Below is a small trained network, with its code and all its weights. Each question gives an input and a class and asks what happens when units are switched off, that is, made to give their printed mean instead of their output.

import numpy as np


def w(rows, s, z=0):
    codes = np.array(rows[::2]) - 128.0
    scale = np.full(codes.shape[1], s)
    scale[-1] = z or s
    return codes * scale


def f(y):
    return np.maximum(y, 0)


def log_softmax(a):
    a = a - a.max(-1, keepdims=True)
    return a - np.log(np.exp(a).sum(-1, keepdims=True))


def net(x, mask):
    res = np.array(x, float).reshape(1, 8) / 4 @ E
    y = f(res @ A[0][:, :-1].T + A[0][:, -1])
    res = res + np.where(mask, y, B[0][:, -1]) @ B[0][:, :-1]
    return log_softmax(res[-1] @ U[:, :-1].T + U[:, -1])


A, B = {}, {}
E = w([
[45,113,118,76,200,111,127,92,235,134],'x0',
[122,138,80,6,83,101,174,137,82,241],'x1',
[170,121,200,14,164,133,83,116,106,84],'x2',
[146,147,122,127,143,124,123,134,137,134],'x3',
[122,54,126,122,202,168,99,239,120,172],'x4',
[129,127,136,120,114,176,156,123,133,121],'x5',
[143,131,132,129,128,148,134,119,133,136],'x6',
[225,54,109,113,104,62,188,153,181,85],'x7',
],0.011)
A[0] = w([
[143,213,134,114,72,98,133,38,161,108,106],'N0',
[131,123,95,73,116,113,165,78,90,200,142],'N1',
[150,119,98,104,116,80,195,158,219,69,128],'N2',
[98,150,46,202,120,140,154,141,145,137,65],'N3',
[67,143,139,119,203,123,123,72,255,166,72],'N4',
[136,47,152,139,188,176,99,228,126,201,89],'N5',
[231,37,100,146,124,101,184,137,180,106,93],'N6',
[141,117,155,200,172,152,127,109,130,18,4],'N7',
[124,176,128,136,104,84,154,48,112,83,103],'N8',
[131,131,174,203,141,145,74,117,184,82,65],'N9',
[154,134,236,50,155,117,93,121,99,92,135],'N10',
[207,186,138,192,102,141,121,181,4,111,112],'N11',
[45,232,143,156,168,205,63,115,82,161,96],'N12',
[102,118,58,213,87,124,156,142,176,192,103],'N13',
],0.01,0.0024)
B[0] = w([
[78,139,134,206,126,140,128,173,177,40,208],'N0',
[132,208,100,82,81,79,161,144,160,166,210],'N1',
[151,100,109,133,149,115,138,96,81,114,210],'N2',
[199,79,119,91,109,188,69,136,178,127,193],'N3',
[90,48,174,119,194,109,179,138,146,185,230],'N4',
[107,216,117,255,99,136,167,221,142,69,243],'N5',
[154,103,41,136,178,93,130,58,75,91,238],'N6',
[142,201,126,45,121,71,136,138,111,144,227],'N7',
[81,122,103,207,102,140,138,178,181,91,194],'N8',
[94,231,140,45,48,97,142,132,118,198,220],'N9',
[209,83,119,115,127,186,42,159,172,112,234],'N10',
[57,46,232,107,169,143,190,109,142,202,250],'N11',
[174,87,44,176,113,88,130,5,41,109,254],'N12',
[155,126,152,90,94,202,49,110,177,168,208],'N13',
],0.0091,0.014)
U = w([
[147,99,55,165,133,110,144,69,60,115,145],'0',
[89,172,126,230,111,142,159,192,179,82,121],'1',
[116,222,110,46,80,96,164,155,133,185,230],'2',
[79,40,207,124,165,128,196,130,158,176,93],'3',
[178,94,133,110,101,193,9,144,190,135,1],'4',
],0.015,0.00075)

Each question gives the input, the list of numbers given to net, and the class t.
The units are the neurons (one row each of A and B). Each row of codes is followed by its name. A weight is (code - 128) times the scale printed after its matrix; where a second scale follows, it is the last column's (A, B and U).
mask holds one flag per neuron, in row order. A switched-off neuron (its flag False) gives its mean, the last column of its row in B, instead of its output. The means were averaged over made-up inputs and are rounded, as every weight is.
A unit's drop is (log p(t) with every unit on - log p(t) with that unit switched off) / (log p(t) with every unit on - log p(t) with every unit switched off).
The circuit of an input: a set's keep is (log p(t) with only the set's units on - log p(t) with every unit switched off) / (log p(t) with every unit on - log p(t) with every unit switched off). Starting from the 12 units with the biggest drops (on a tie, the unit counted first), units are removed one at a time, each time the one whose removal leaves the highest keep (on an exact tie, the one counted first), for as long as the keep stays at least 0.8.
circuit, biggest first: the units of the circuit, biggest drop first
most important unit: the unit with the biggest drop
k most important neurons: the k neurons with the biggest drops, biggest first
drop when u is switched off: that unit's drop, to one decimal
input [-5,-2,-4,-2,-7,3,7,3], class 1: most important unit -> N0
input [-8,-8,-4,-3,5,-5,1,-3], class 2: 2 most important neurons -> (N9, N7)
input [0,-4,-3,1,-2,8,2,-3], class 2: circuit, biggest first -> (N9, N7)
input [-3,4,1,-5,5,-2,-8,-3], class 1: 2 most important neurons -> (N5, N9)
input [1,-3,0,5,-2,-2,-6,-4], class 0: 2 most important neurons -> (N12, N5)
input [-4,4,-7,7,1,0,-5,-8], class 0: 2 most important neurons -> (N12, N10)
input [-7,-1,-2,-1,-5,-5,1,5], class 3: 3 most important neurons -> (N11, N12, N5)
input [6,-2,-4,-5,-3,0,1,-5], class 3: 2 most important neurons -> (N4, N6)
input [-3,3,-5,1,-3,-3,1,4], class 4: 4 most important neurons -> (N13, N12, N5, N3)
input [4,-4,-8,-1,6,8,5,-1], class 4: 2 most important neurons -> (N13, N3)
input [-6,3,3,8,-5,-2,-2,-1], class 3: 2 most important neurons -> (N11, N5)
input [0,1,7,5,-2,-5,-2,-6], class 4: 4 most important neurons -> (N10, N6, N2, N5)
input [-2,2,-2,0,8,-6,0,6], class 1: 2 most important neurons -> (N5, N12)
input [8,-7,-6,-3,6,5,3,-3], class 3: circuit, biggest first -> (N4)
input [6,-5,-7,5,0,-4,-5,4], class 4: 3 most important neurons -> (N13, N3, N11)
input [6,-5,-7,-1,-3,8,2,-2], class 4: drop when N11 is switched off -> 0.6
input [-1,5,-2,6,-8,6,4,2], class 1: drop when N0 is switched off -> 0.4
input [-7,0,-2,3,4,4,-7,-5], class 3: drop when N6 is switched off -> 0.2
